Below are the code and all the weights of a small trained network. Each question names an input and a target symbol and asks about switching units off, where a switched-off unit gives its printed mean instead of its output.

import numpy as np


def w(rows, s, z=0):
    codes = np.array(rows[::2]) - 128.0
    scale = np.full(codes.shape[1], s)
    scale[-1] = z or s
    return codes * scale


def norm(h):
    return h / np.sqrt((h * h).mean(-1, keepdims=True) + 1e-5)


def f(y):
    return np.maximum(y, 0)


def softmax(a):
    e = np.exp(a - a.max(-1, keepdims=True))
    return e / e.sum(-1, keepdims=True)


def log_softmax(a):
    a = a - a.max(-1, keepdims=True)
    return a - np.log(np.exp(a).sum(-1, keepdims=True))


def net(x, mask):
    ids = ['Ωαβδεηθμπτφψ'.index(c) for c in x.split()]
    T = len(ids)
    res = E[ids] + P[:T]
    r = norm(res)
    for j in range(3):
        rows = slice(4 * j, 4 * j + 4)
        q, k, v = (r @ M[0][rows].T for M in (Q, K, V))
        z = softmax(np.where(np.tri(T) > 0, q @ k.T / 4**0.5, -1e9)) @ v
        o = O[0][rows]
        res = res + np.where(mask[j], z, o[:, -1]) @ o[:, :-1]
    y = f(norm(res) @ A[0][:, :-1].T + A[0][:, -1])
    res = res + np.where(mask[3:7], y, B[0][:, -1]) @ B[0][:, :-1]
    return log_softmax(norm(res)[-1] @ U[:, :-1].T + U[:, -1])


Q, K, V, O, A, B = {}, {}, {}, {}, {}, {}
E = w([
[150,131,109,145],'Ω',
[161,139,100,163],'α',
[180,122,136,139],'β',
[2,134,90,117],'δ',
[122,100,103,152],'ε',
[146,130,148,153],'η',
[168,148,128,185],'θ',
[146,124,206,148],'μ',
[146,114,165,109],'π',
[188,70,88,124],'τ',
[147,96,146,120],'φ',
[148,152,127,93],'ψ',
],0.033)
P = w([
[232,181,90,254],'0',
[215,163,116,242],'1',
[177,165,114,214],'2',
[144,162,100,209],'3',
[113,155,94,193],'4',
[75,145,88,177],'5',
[63,143,80,177],'6',
[55,151,68,183],'7',
[63,153,58,187],'8',
],0.0053)
Q[0] = w([
[159,99,130,150],'H0',
[116,65,151,102],'H0',
[151,29,147,62],'H0',
[253,51,115,148],'H0',
[117,112,179,65],'H1',
[129,112,140,63],'H1',
[87,42,194,139],'H1',
[157,161,98,50],'H1',
[139,137,104,194],'H2',
[65,39,163,207],'H2',
[173,96,192,41],'H2',
[80,166,72,164],'H2',
],0.018)
K[0] = w([
[136,81,133,108],'H0',
[185,102,129,154],'H0',
[244,95,129,152],'H0',
[170,5,147,33],'H0',
[152,38,109,89],'H1',
[169,74,111,109],'H1',
[89,73,150,39],'H1',
[209,95,97,156],'H1',
[168,73,119,142],'H2',
[7,57,172,122],'H2',
[129,174,95,45],'H2',
[115,123,168,219],'H2',
],0.017)
V[0] = w([
[156,148,121,49],'H0',
[101,151,215,131],'H0',
[201,106,78,4],'H0',
[182,5,169,93],'H0',
[84,177,122,148],'H1',
[101,116,105,37],'H1',
[68,189,206,161],'H1',
[79,55,97,163],'H1',
[63,152,124,138],'H2',
[173,109,97,52],'H2',
[127,215,75,116],'H2',
[90,145,112,117],'H2',
],0.018)
O[0] = w([
[214,173,104,120,84],'H0',
[115,170,209,96,87],'H0',
[248,182,39,159,114],'H0',
[102,214,114,241,205],'H0',
[159,130,98,197,129],'H1',
[105,233,115,151,8],'H1',
[192,132,156,216,131],'H1',
[33,103,147,173,143],'H1',
[116,146,135,60,76],'H2',
[162,166,46,172,97],'H2',
[198,119,66,65,98],'H2',
[128,148,114,91,81],'H2',
],0.016,0.011)
A[0] = w([
[188,225,172,135,186],'N0',
[83,105,78,47,122],'N1',
[97,122,233,128,133],'N2',
[202,174,77,7,255],'N3',
],0.02,0.0029)
B[0] = w([
[115,172,122,19,194],'N0',
[23,90,120,93,181],'N1',
[233,223,109,130,254],'N2',
[248,206,110,13,177],'N3',
],0.019,0.0095)
U = w([
[141,63,158,145,153],'Ω',
[150,110,88,157,55],'α',
[158,77,207,149,18],'β',
[141,216,178,125,159],'δ',
[43,178,143,230,69],'ε',
[125,114,98,84,52],'η',
[133,122,63,177,207],'θ',
[174,162,97,68,251],'μ',
[121,83,120,109,53],'π',
[151,156,249,151,4],'τ',
[70,184,125,113,95],'φ',
[23,112,126,136,238],'ψ',
],0.012,0.0028)

Each question gives the input, a string of symbols that net reads in full, and the target symbol t.
The units are the heads (4 rows each of Q, K, V and O) and the neurons (one row each of A and B). Each row of codes is followed by its name. A weight is (code - 128) times the scale printed after its matrix; where a second scale follows, it is the last column's (O, A, B and U).
mask holds one flag per unit, heads first, then neurons. A switched-off unit (its flag False) gives its mean, the last column of its rows in O or B, instead of its output. The means were averaged over made-up inputs and are rounded, as every weight is.
A unit's drop is (log p(t) with every unit on - log p(t) with that unit switched off) / (log p(t) with every unit on - log p(t) with every unit switched off).
The circuit of an input: a set's keep is (log p(t) with only the set's units on - log p(t) with every unit switched off) / (log p(t) with every unit on - log p(t) with every unit switched off). Starting from all 7 units, units are removed one at a time, each time the one whose removal leaves the highest keep (on an exact tie, the one counted first), for as long as the keep stays at least 0.8.
circuit, biggest first: the units of the circuit, biggest drop first
k most important neurons: the k neurons with the biggest drops, biggest first
which heads matter: for each layer, one digit per head in row order, 1 if its drop is at least 0.15 and else 0, layers parted by /
drop when u is switched off: that unit's drop, to one decimal
input ε β τ τ φ τ, target ε: which heads matter : 100
input η φ Ω η, target ε: circuit, biggest first : (H0)
input β θ ψ θ φ η, target ε: which heads matter : 101
input φ δ ε δ η ε ψ δ θ, target β: circuit, biggest first : (H0 H1)
input μ α φ θ φ, target ε: which heads matter : 000
input η η η η Ω, target β: circuit, biggest first : (H1 H0)
input Ω θ η η α π ε, target δ: which heads matter : 101
input φ β α ε ε β Ω φ θ, target ε: which heads matter : 100
input π ε μ β β Ω ψ μ, target μ: which heads matter : 001
input θ ε τ η, target θ: which heads matter : 100
input ψ η π ψ θ, target μ: circuit, biggest first : (H0 N0)
input ε τ φ π ε φ π, target ε: which heads matter : 000
input Ω ε ε π α, target δ: circuit, biggest first : (H0 N0)
input ε ε θ, target Ω: circuit, biggest first : (H1 H0)
input ε θ β β μ η θ, target τ: which heads matter : 100
input β φ φ β, target ε: circuit, biggest first : (H0)
input π ε β η ε α η, target β: 2 most important neurons : (N2 N1)
input α ε ε θ α ε ε α ε, target ψ: which heads matter : 000
input Ω θ δ α β ε θ π, target μ: which heads matter : 001
input δ Ω ε, target ε: which heads matter : 010
input τ θ ε α θ β ε ε, target ψ: circuit, biggest first : (H0)
input η ε μ η η ε, target β: which heads matter : 010
input π θ η π φ α, target ε: 2 most important neurons : (N2 N3)
input α ε ε τ β τ φ θ, target ε: 2 most important neurons : (N2 N3)
input φ η π β φ θ Ω, target ε: 2 most important neurons : (N2 N3)
input τ ε τ ε π, target θ: drop when H2 is switched off : 0.2
input π α Ω ε η φ ε π, target ε: drop when H2 is switched off : 0.1
input ε ε μ μ β ε, target τ: drop when H0 is switched off : 0.2
input Ω θ ε θ η δ π, target μ: drop when H2 is switched off : 0.5
